Below are the code and all the weights of a small trained network. Each question names an input and a target symbol and asks about switching units off, where a switched-off unit gives its printed mean instead of its output.

import numpy as np


def w(rows, s, z=0):
    codes = np.array(rows[::2]) - 128.0
    scale = np.full(codes.shape[1], s)
    scale[-1] = z or s
    return codes * scale


def norm(h):
    return h / np.sqrt((h * h).mean(-1, keepdims=True) + 1e-5)


def f(y):
    return np.maximum(y, 0)


def softmax(a):
    e = np.exp(a - a.max(-1, keepdims=True))
    return e / e.sum(-1, keepdims=True)


def log_softmax(a):
    a = a - a.max(-1, keepdims=True)
    return a - np.log(np.exp(a).sum(-1, keepdims=True))


def net(x, mask):
    ids = ['βγδλξτ'.index(c) for c in x.split()]
    T = len(ids)
    res = E[ids] + P[:T]
    u = 0
    for l in range(2):
        q, k, v = (norm(res) @ M[l].T for M in (Q, K, V))
        z = softmax(np.where(np.tri(T) > 0, q @ k.T / 3**0.5, -1e9)) @ v
        res = res + np.where(mask[u], z, O[l][:, -1]) @ O[l][:, :-1]
        u += 1
        y = f(norm(res) @ A[l][:, :-1].T + A[l][:, -1])
        res = res + np.where(mask[u : u + 12], y, B[l][:, -1]) @ B[l][:, :-1]
        u += 12
    return log_softmax(norm(res)[-1] @ U[:, :-1].T + U[:, -1])


Q, K, V, O, A, B = {}, {}, {}, {}, {}, {}
E = w([
[77,116,48,159],'β',
[73,133,73,192],'γ',
[193,130,211,216],'δ',
[184,158,60,77],'λ',
[171,255,81,152],'ξ',
[183,155,61,78],'τ',
],0.0078)
P = w([
[139,214,50,176],'0',
[70,167,142,110],'1',
[107,137,98,173],'2',
[78,156,179,83],'3',
[137,111,101,159],'4',
[67,153,189,52],'5',
[161,83,108,143],'6',
[62,144,214,24],'7',
[171,44,134,126],'8',
[62,143,237,3],'9',
[144,173,34,28],'10',
],0.0066)
Q[0] = w([
[179,80,7,238],'L0H0',
[87,52,123,82],'L0H0',
[38,77,115,193],'L0H0',
],0.012)
K[0] = w([
[242,67,22,247],'L0H0',
[131,214,167,161],'L0H0',
[116,200,44,169],'L0H0',
],0.013)
V[0] = w([
[180,37,120,116],'L0H0',
[106,7,102,143],'L0H0',
[205,169,178,2],'L0H0',
],0.005)
O[0] = w([
[96,153,241,121,42],'L0H0',
[36,170,209,167,3],'L0H0',
[176,155,137,254,142],'L0H0',
],0.0057,0.0026)
A[0] = w([
[214,111,132,74,7],'L0N0',
[141,135,163,163,176],'L0N1',
[186,105,158,159,174],'L0N2',
[43,104,75,205,108],'L0N3',
[101,253,143,113,196],'L0N4',
[125,106,93,108,93],'L0N5',
[118,190,99,147,92],'L0N6',
[139,105,87,163,111],'L0N7',
[129,182,115,148,50],'L0N8',
[96,103,186,123,53],'L0N9',
[156,123,106,65,85],'L0N10',
[79,39,104,127,181],'L0N11',
],0.011,0.0019)
B[0] = w([
[166,170,156,45,216],'L0N0',
[83,92,97,119,166],'L0N1',
[45,154,86,110,199],'L0N2',
[254,217,94,136,196],'L0N3',
[80,41,165,121,255],'L0N4',
[168,142,150,78,179],'L0N5',
[134,53,133,164,221],'L0N6',
[99,114,154,50,185],'L0N7',
[115,74,131,147,187],'L0N8',
[56,60,78,95,139],'L0N9',
[118,122,143,99,209],'L0N10',
[86,240,109,71,186],'L0N11',
],0.0066,0.0054)
Q[1] = w([
[123,129,45,83],'L1H0',
[77,99,106,200],'L1H0',
[87,118,247,115],'L1H0',
],0.011)
K[1] = w([
[113,109,39,81],'L1H0',
[108,129,96,223],'L1H0',
[49,74,253,72],'L1H0',
],0.0076)
V[1] = w([
[182,157,145,99],'L1H0',
[2,115,47,180],'L1H0',
[101,83,205,53],'L1H0',
],0.0079)
O[1] = w([
[2,176,159,173,195],'L1H0',
[173,37,160,143,255],'L1H0',
[126,132,28,158,91],'L1H0',
],0.008,0.00095)
A[1] = w([
[165,135,133,209,118],'L1N0',
[130,130,180,97,64],'L1N1',
[103,119,102,133,56],'L1N2',
[122,124,141,252,143],'L1N3',
[144,112,84,103,109],'L1N4',
[200,140,116,100,34],'L1N5',
[122,124,102,119,182],'L1N6',
[199,123,143,105,69],'L1N7',
[128,129,123,251,169],'L1N8',
[193,156,123,113,55],'L1N9',
[144,101,140,65,252],'L1N10',
[169,132,159,137,68],'L1N11',
],0.016,0.0034)
B[1] = w([
[108,150,175,94,134],'L1N0',
[152,140,89,197,137],'L1N1',
[166,110,122,144,134],'L1N2',
[52,131,249,145,136],'L1N3',
[130,152,164,146,184],'L1N4',
[84,121,112,168,166],'L1N5',
[155,150,133,146,170],'L1N6',
[128,172,108,155,159],'L1N7',
[56,149,228,168,136],'L1N8',
[114,69,115,161,161],'L1N9',
[123,168,118,121,245],'L1N10',
[105,121,113,42,134],'L1N11',
],0.012,0.011)
U = w([
[140,215,85,215,72],'β',
[85,140,82,1,216],'γ',
[85,102,192,152,116],'δ',
[214,69,95,144,254],'λ',
[96,103,188,150,61],'ξ',
[42,12,46,75,150],'τ',
],0.012,0.0017)

Each question gives the input, a string of symbols that net reads in full, and the target symbol t.
The units are the heads (3 rows each of Q, K, V and O) and the neurons (one row each of A and B). Each row of codes is followed by its name. A weight is (code - 128) times the scale printed after its matrix; where a second scale follows, it is the last column's (O, A, B and U).
mask holds one flag per unit, layer by layer, with each layer's heads first. A switched-off unit (its flag False) gives its mean, the last column of its rows in O or B, instead of its output. The means were averaged over made-up inputs and are rounded, as every weight is.
A unit's drop is (log p(t) with every unit on - log p(t) with that unit switched off) / (log p(t) with every unit on - log p(t) with every unit switched off).
The circuit of an input: a set's keep is (log p(t) with only the set's units on - log p(t) with every unit switched off) / (log p(t) with every unit on - log p(t) with every unit switched off). Starting from the 12 units with the biggest drops (on a tie, the unit counted first), units are removed one at a time, each time the one whose removal leaves the highest keep (on an exact tie, the one counted first), for as long as the keep stays at least 0.8.
circuit, biggest first: the units of the circuit, biggest drop first
k most important neurons: the k neurons with the biggest drops, biggest first
k most important neurons of layer l: the k neurons of layer l with the biggest drops, biggest first
drop of u: that unit's drop, to one decimal
input δ δ ξ λ λ τ, target β: circuit, biggest first : (L0H0)
input ξ δ δ δ λ δ λ β τ δ, target τ: 2 most important neurons : (L0N9; L0N2)
input ξ γ ξ λ δ β λ β ξ δ, target τ: 2 most important neurons of layer 0 : (L0N9; L0N3)
input ξ γ τ λ, target β: 3 most important neurons : (L1N1; L0N11; L1N11)
input ξ γ δ ξ, target γ: 2 most important neurons : (L0N3; L0N4)
input ξ δ ξ λ τ β δ ξ ξ γ, target β: circuit, biggest first : (L0N3; L0H0)
input ξ δ ξ γ ξ ξ δ ξ γ, target γ: 2 most important neurons of layer 0 : (L0N11; L0N7)
input δ γ β β ξ ξ, target τ: 3 most important neurons : (L0N4; L0N0; L0N3)
input γ ξ δ γ δ δ γ δ τ, target β: 3 most important neurons of layer 1 : (L1N1; L1N7; L1N5)
input β λ λ λ β λ λ ξ γ β δ, target γ: 2 most important neurons of layer 1 : (L1N9; L1N5)
input τ ξ ξ γ δ β δ γ β, target γ: 3 most important neurons of layer 0 : (L0N11; L0N7; L0N6)
input δ δ ξ ξ, target λ: 2 most important neurons of layer 0 : (L0N4; L0N3)
input ξ τ γ γ ξ, target γ: 2 most important neurons : (L0N4; L0N3)
input λ ξ γ τ β ξ γ ξ, target β: circuit, biggest first : (L0H0)
input δ τ δ, target λ: 2 most important neurons of layer 0 : (L0N2; L0N3)
input τ γ β λ τ ξ δ γ λ δ, target γ: 2 most important neurons : (L0N9; L0N2)
input ξ ξ τ λ δ, target δ: drop of L0H0 : 2.9
input δ ξ ξ β, target β: drop of L1N8 : 0.0
input β ξ γ δ, target β: drop of L1N11 : 0.1
input ξ ξ δ ξ β γ τ ξ τ δ, target β: most important neuron : (L0N11)
